Below are the code and all the weights of a small trained network. Each question names an input and a class and asks about switching units off, where a switched-off unit gives its printed mean instead of its output.

import numpy as np


def w(rows, s, z=0):
    codes = np.array(rows[::2]) - 128.0
    scale = np.full(codes.shape[1], s)
    scale[-1] = z or s
    return codes * scale


def norm(h):
    return h / np.sqrt((h * h).mean(-1, keepdims=True) + 1e-5)


def f(y):
    return y / 2 * (1 + np.tanh(0.7978845608 * (y + 0.044715 * y**3)))


def log_softmax(a):
    a = a - a.max(-1, keepdims=True)
    return a - np.log(np.exp(a).sum(-1, keepdims=True))


def net(x, mask):
    res = np.array(x, float).reshape(1, 5) / 4 @ E
    u = 0
    for l in range(3):
        y = f(norm(res) @ A[l][:, :-1].T + A[l][:, -1])
        res = res + np.where(mask[u : u + 11], y, B[l][:, -1]) @ B[l][:, :-1]
        u += 11
    return log_softmax(norm(res)[-1] @ U[:, :-1].T + U[:, -1])


A, B = {}, {}
E = w([
[115,134,63,47],'x0',
[105,120,209,84],'x1',
[1,14,119,151],'x2',
[65,195,135,137],'x3',
[130,133,132,126],'x4',
],0.0064)
A[0] = w([
[83,130,55,1,55],'L0N1',
[97,129,78,78,5],'L0N2',
[158,169,146,135,40],'L0N3',
[97,84,87,131,61],'L0N4',
[132,127,49,177,87],'L0N5',
[119,136,103,19,97],'L0N6',
[20,249,109,146,105],'L0N7',
[192,190,97,173,122],'L0N8',
[131,59,157,169,42],'L0N9',
[168,79,119,116,89],'L0N10',
[73,150,170,65,208],'L0N11',
],0.0096,0.0025)
B[0] = w([
[148,129,170,254,252],'L0N1',
[125,142,109,155,140],'L0N2',
[105,125,108,124,147],'L0N3',
[71,162,77,99,165],'L0N4',
[115,151,165,42,172],'L0N5',
[161,129,171,164,210],'L0N6',
[202,48,82,116,252],'L0N7',
[77,106,117,114,243],'L0N8',
[129,137,94,141,168],'L0N9',
[140,92,110,115,143],'L0N10',
[144,36,161,115,231],'L0N11',
],0.0099,0.0033)
A[1] = w([
[164,122,65,90,94],'L1N1',
[89,121,254,75,100],'L1N2',
[67,208,58,105,164],'L1N3',
[107,164,91,154,67],'L1N4',
[103,150,134,134,116],'L1N5',
[96,165,169,199,120],'L1N6',
[120,192,136,189,94],'L1N7',
[121,137,162,127,2],'L1N8',
[108,133,153,138,72],'L1N9',
[80,144,165,201,163],'L1N10',
[79,158,205,156,111],'L1N11',
],0.0096,0.0042)
B[1] = w([
[119,80,197,127,186],'L1N1',
[165,72,201,139,223],'L1N2',
[147,22,206,4,214],'L1N3',
[171,123,163,109,101],'L1N4',
[125,180,95,105,95],'L1N5',
[139,159,79,218,177],'L1N6',
[169,142,67,138,133],'L1N7',
[63,203,254,106,65],'L1N8',
[132,193,219,155,88],'L1N9',
[142,154,45,162,250],'L1N10',
[189,101,118,152,154],'L1N11',
],0.0056,0.0022)
A[2] = w([
[145,238,116,82,206],'L2N1',
[126,37,52,131,230],'L2N2',
[1,103,150,165,106],'L2N3',
[168,41,159,166,181],'L2N4',
[236,229,176,68,236],'L2N5',
[190,18,124,81,81],'L2N6',
[153,106,67,174,172],'L2N7',
[161,121,15,119,101],'L2N8',
[120,118,125,182,179],'L2N9',
[149,157,41,62,150],'L2N10',
[100,162,229,66,250],'L2N11',
],0.0086,0.0023)
B[2] = w([
[71,47,80,114,133],'L2N1',
[153,179,140,68,254],'L2N2',
[117,134,2,127,163],'L2N3',
[172,191,101,84,245],'L2N4',
[53,62,13,152,202],'L2N5',
[136,224,190,59,238],'L2N6',
[225,133,152,112,186],'L2N7',
[181,96,248,134,167],'L2N8',
[191,139,58,146,161],'L2N9',
[120,61,155,120,150],'L2N10',
[76,66,127,76,148],'L2N11',
],0.0072,0.0069)
U = w([
[54,67,22,118,179],'0',
[193,143,147,76,169],'1',
[162,133,135,112,249],'2',
[197,122,120,224,152],'3',
[133,72,212,79,136],'4',
[73,172,180,168,42],'5',
[8,199,186,196,2],'6',
[5,206,163,213,13],'7',
],0.012,0.0065)

Each question gives the input, the list of numbers given to net, and the class t.
The units are the neurons (one row each of A and B). Each row of codes is followed by its name. A weight is (code - 128) times the scale printed after its matrix; where a second scale follows, it is the last column's (A, B and U).
mask holds one flag per neuron, layer by layer. A switched-off neuron (its flag False) gives its mean, the last column of its row in B, instead of its output. The means were averaged over made-up inputs and are rounded, as every weight is.
A unit's drop is (log p(t) with every unit on - log p(t) with that unit switched off) / (log p(t) with every unit on - log p(t) with every unit switched off).
The circuit of an input: a set's keep is (log p(t) with only the set's units on - log p(t) with every unit switched off) / (log p(t) with every unit on - log p(t) with every unit switched off). Starting from the 12 units with the biggest drops (on a tie, the unit counted first), units are removed one at a time, each time the one whose removal leaves the highest keep (on an exact tie, the one counted first), for as long as the keep stays at least 0.8.
circuit, biggest first: the units of the circuit, biggest drop first
most important unit: the unit with the biggest drop
k most important neurons: the k neurons with the biggest drops, biggest first
top k neurons in layer l: the k neurons of layer l with the biggest drops, biggest first
drop of u: that unit's drop, to one decimal
input [6,1,0,-3,0], class 3: most important neuron => L0N1
input [2,-7,-7,-2,6], class 0: 2 most important neurons => L2N5; L0N7
input [7,-2,-6,0,-1], class 3: circuit, biggest first => L0N1; L0N6; L2N2
input [3,-7,-7,5,3], class 0: circuit, biggest first => L2N5; L2N1
input [-3,-5,-5,-1,1], class 0: circuit, biggest first => L2N5; L0N1
input [-8,-2,5,-8,-3], class 1: top 4 neurons in layer 2 => L2N2; L2N5; L2N7; L2N4
input [-6,2,-5,-1,5], class 3: 2 most important neurons => L0N5; L0N7
input [-8,7,-2,0,-7], class 3: top 2 neurons in layer 0 => L0N7; L0N5
input [-3,2,-5,5,1], class 0: 2 most important neurons => L2N5; L0N1
input [-5,-8,-5,7,1], class 4: 2 most important neurons => L0N8; L0N1
input [1,4,-5,-5,3], class 0: 4 most important neurons => L2N5; L0N7; L0N11; L1N3
input [-4,-5,-8,0,-8], class 0: 2 most important neurons => L2N5; L0N1
input [1,-8,-6,-2,-2], class 4: 2 most important neurons => L0N8; L1N3
input [8,2,2,6,1], class 3: circuit, biggest first => L0N1
input [7,-8,-5,5,2], class 4: 4 most important neurons => L0N8; L2N8; L0N7; L2N10
input [6,-5,-3,2,3], class 3: 2 most important neurons => L0N1; L0N6
input [-6,-7,-8,-1,2], class 0: 2 most important neurons => L0N1; L2N5
input [7,1,-7,-4,4], class 0: 2 most important neurons => L2N5; L0N7
input [-6,2,-7,1,-5], class 0: top 2 neurons in layer 0 => L0N1; L0N6
input [-3,-2,4,7,-2], class 1: most important unit => L0N7
input [-2,-3,5,-6,-2], class 1: top 2 neurons in layer 2 => L2N5; L2N2
input [7,-6,5,-7,-2], class 1: top 2 neurons in layer 0 => L0N1; L0N5
input [8,-7,-8,2,-2], class 0: top 2 neurons in layer 2 => L2N5; L2N1
input [6,5,2,0,4], class 3: drop of L0N1 => 0.8
input [-1,6,-8,8,4], class 0: drop of L2N5 => 0.5
